Below is a small trained network, with its code and all its weights. Each question gives an input and a class and asks what happens when units are switched off, that is, made to give their printed mean instead of their output.

import numpy as np


def w(rows, s, z=0):
    codes = np.array(rows[::2]) - 128.0
    scale = np.full(codes.shape[1], s)
    scale[-1] = z or s
    return codes * scale


def f(y):
    return np.maximum(y, 0)


def log_softmax(a):
    a = a - a.max(-1, keepdims=True)
    return a - np.log(np.exp(a).sum(-1, keepdims=True))


def net(x, mask):
    res = np.array(x, float).reshape(1, 3) / 4 @ E
    y = f(res @ A[0][:, :-1].T + A[0][:, -1])
    res = res + np.where(mask, y, B[0][:, -1]) @ B[0][:, :-1]
    return log_softmax(res[-1] @ U[:, :-1].T + U[:, -1])


A, B = {}, {}
E = w([
[125,121,225,205,68,154],'x0',
[97,3,59,135,121,178],'x1',
[33,155,153,76,107,151],'x2',
],0.015)
A[0] = w([
[76,40,110,116,120,121,177],'n0',
[165,128,134,148,100,153,157],'n1',
[96,158,146,129,142,92,172],'n2',
[167,153,207,134,134,37,105],'n3',
[131,192,144,119,143,129,183],'n4',
[125,89,132,71,94,218,84],'n5',
[88,55,90,144,192,137,157],'n6',
[89,109,166,87,122,91,89],'n7',
[189,57,116,137,128,160,139],'n8',
[180,113,81,3,205,120,93],'n9',
[125,120,138,132,46,104,158],'n10',
[117,83,236,176,118,132,161],'n11',
[154,154,45,114,208,115,104],'n12',
[225,81,124,196,176,59,90],'n13',
[122,111,163,154,91,157,63],'n14',
[90,141,129,98,118,205,126],'n15',
[107,131,174,173,150,128,136],'n16',
[52,103,196,109,124,150,118],'n17',
[138,72,182,116,107,184,254],'n18',
[173,93,181,179,106,138,82],'n19',
[150,112,153,174,108,160,104],'n20',
[166,111,109,185,133,108,52],'n21',
[189,211,168,80,154,46,95],'n22',
[97,32,100,193,103,132,116],'n23',
[6,190,106,129,93,176,92],'n24',
],0.013,0.0093)
B[0] = w([
[170,150,173,81,68,126,237],'n0',
[114,151,121,86,210,129,178],'n1',
[174,143,109,88,84,123,184],'n2',
[138,117,155,101,77,158,223],'n3',
[165,151,170,70,43,113,207],'n4',
[131,135,190,126,38,121,177],'n5',
[126,157,122,84,76,89,234],'n6',
[106,45,54,193,193,227,152],'n7',
[156,152,153,92,82,154,216],'n8',
[50,133,132,47,112,120,247],'n9',
[106,144,165,105,146,78,179],'n10',
[92,127,133,62,172,113,252],'n11',
[46,112,138,95,181,115,221],'n12',
[155,7,97,160,145,254,231],'n13',
[47,102,165,136,123,100,172],'n14',
[175,87,105,115,133,211,174],'n15',
[105,157,161,89,90,88,183],'n16',
[116,84,83,94,159,167,194],'n17',
[141,150,156,34,143,89,239],'n18',
[70,112,123,110,158,121,206],'n19',
[47,114,131,75,176,121,187],'n20',
[101,78,121,189,134,208,164],'n21',
[128,132,194,133,71,131,243],'n22',
[159,142,178,146,60,98,241],'n23',
[154,83,94,185,171,234,205],'n24',
],0.0093,0.015)
U = w([
[148,139,165,124,33,102,70],'0',
[113,87,116,146,147,229,134],'1',
[3,128,137,104,155,69,82],'2',
[173,140,139,93,130,81,250],'3',
[144,123,109,172,142,81,106],'4',
[113,137,101,198,180,149,105],'5',
],0.011,0.012)

Each question gives the input, the list of numbers given to net, and the class t.
The units are the neurons (one row each of A and B). Each row of codes is followed by its name. A weight is (code - 128) times the scale printed after its matrix; where a second scale follows, it is the last column's (A, B and U).
mask holds one flag per neuron, in row order. A switched-off neuron (its flag False) gives its mean, the last column of its row in B, instead of its output. The means were averaged over made-up inputs and are rounded, as every weight is.
A unit's drop is (log p(t) with every unit on - log p(t) with that unit switched off) / (log p(t) with every unit on - log p(t) with every unit switched off).
The circuit of an input: a set's keep is (log p(t) with only the set's units on - log p(t) with every unit switched off) / (log p(t) with every unit on - log p(t) with every unit switched off). Starting from the 12 units with the biggest drops (on a tie, the unit counted first), units are removed one at a time, each time the one whose removal leaves the highest keep (on an exact tie, the one counted first), for as long as the keep stays at least 0.8.
units of the circuit, in order: the units of the circuit, biggest drop first
unit that matters most: the unit with the biggest drop
top k neurons: the k neurons with the biggest drops, biggest first
drop of u: that unit's drop, to one decimal
input [5,0,7], class 1: units of the circuit, in order : (n24)
input [6,8,-1], class 0: top 2 neurons : (n23 n0)
input [3,3,0], class 3: units of the circuit, in order : (n9 n22 n18)
input [-5,-5,0], class 0: top 4 neurons : (n22 n4 n11 n20)
input [-6,-5,6], class 1: top 2 neurons : (n24 n7)
input [6,0,7], class 1: top 2 neurons : (n24 n15)
input [-3,-4,5], class 1: units of the circuit, in order : (n24 n7)
input [-8,-7,-3], class 2: top 2 neurons : (n12 n9)
input [-4,-2,-3], class 2: top 3 neurons : (n12 n9 n24)
input [-1,-1,1], class 3: top 2 neurons : (n13 n23)
input [-4,-6,-6], class 0: top 3 neurons : (n22 n4 n24)
input [-8,-1,-7], class 2: top 4 neurons : (n9 n12 n24 n15)
input [-8,0,-5], class 2: top 2 neurons : (n9 n12)
input [-5,1,-5], class 1: top neuron : (n13)
input [-7,7,6], class 0: top 3 neurons : (n0 n5 n6)
input [-8,-5,0], class 2: top 2 neurons : (n12 n9)
input [3,3,-6], class 1: top 2 neurons : (n13 n21)
input [-6,4,-7], class 1: drop of n13 : 4.3
input [-4,7,7], class 0: drop of n5 : 0.7
input [-5,2,-8], class 1: drop of n13 : 1.3
input [7,-2,-6], class 2: drop of n19 : 0.2
input [8,-7,2], class 2: unit that matters most : n11
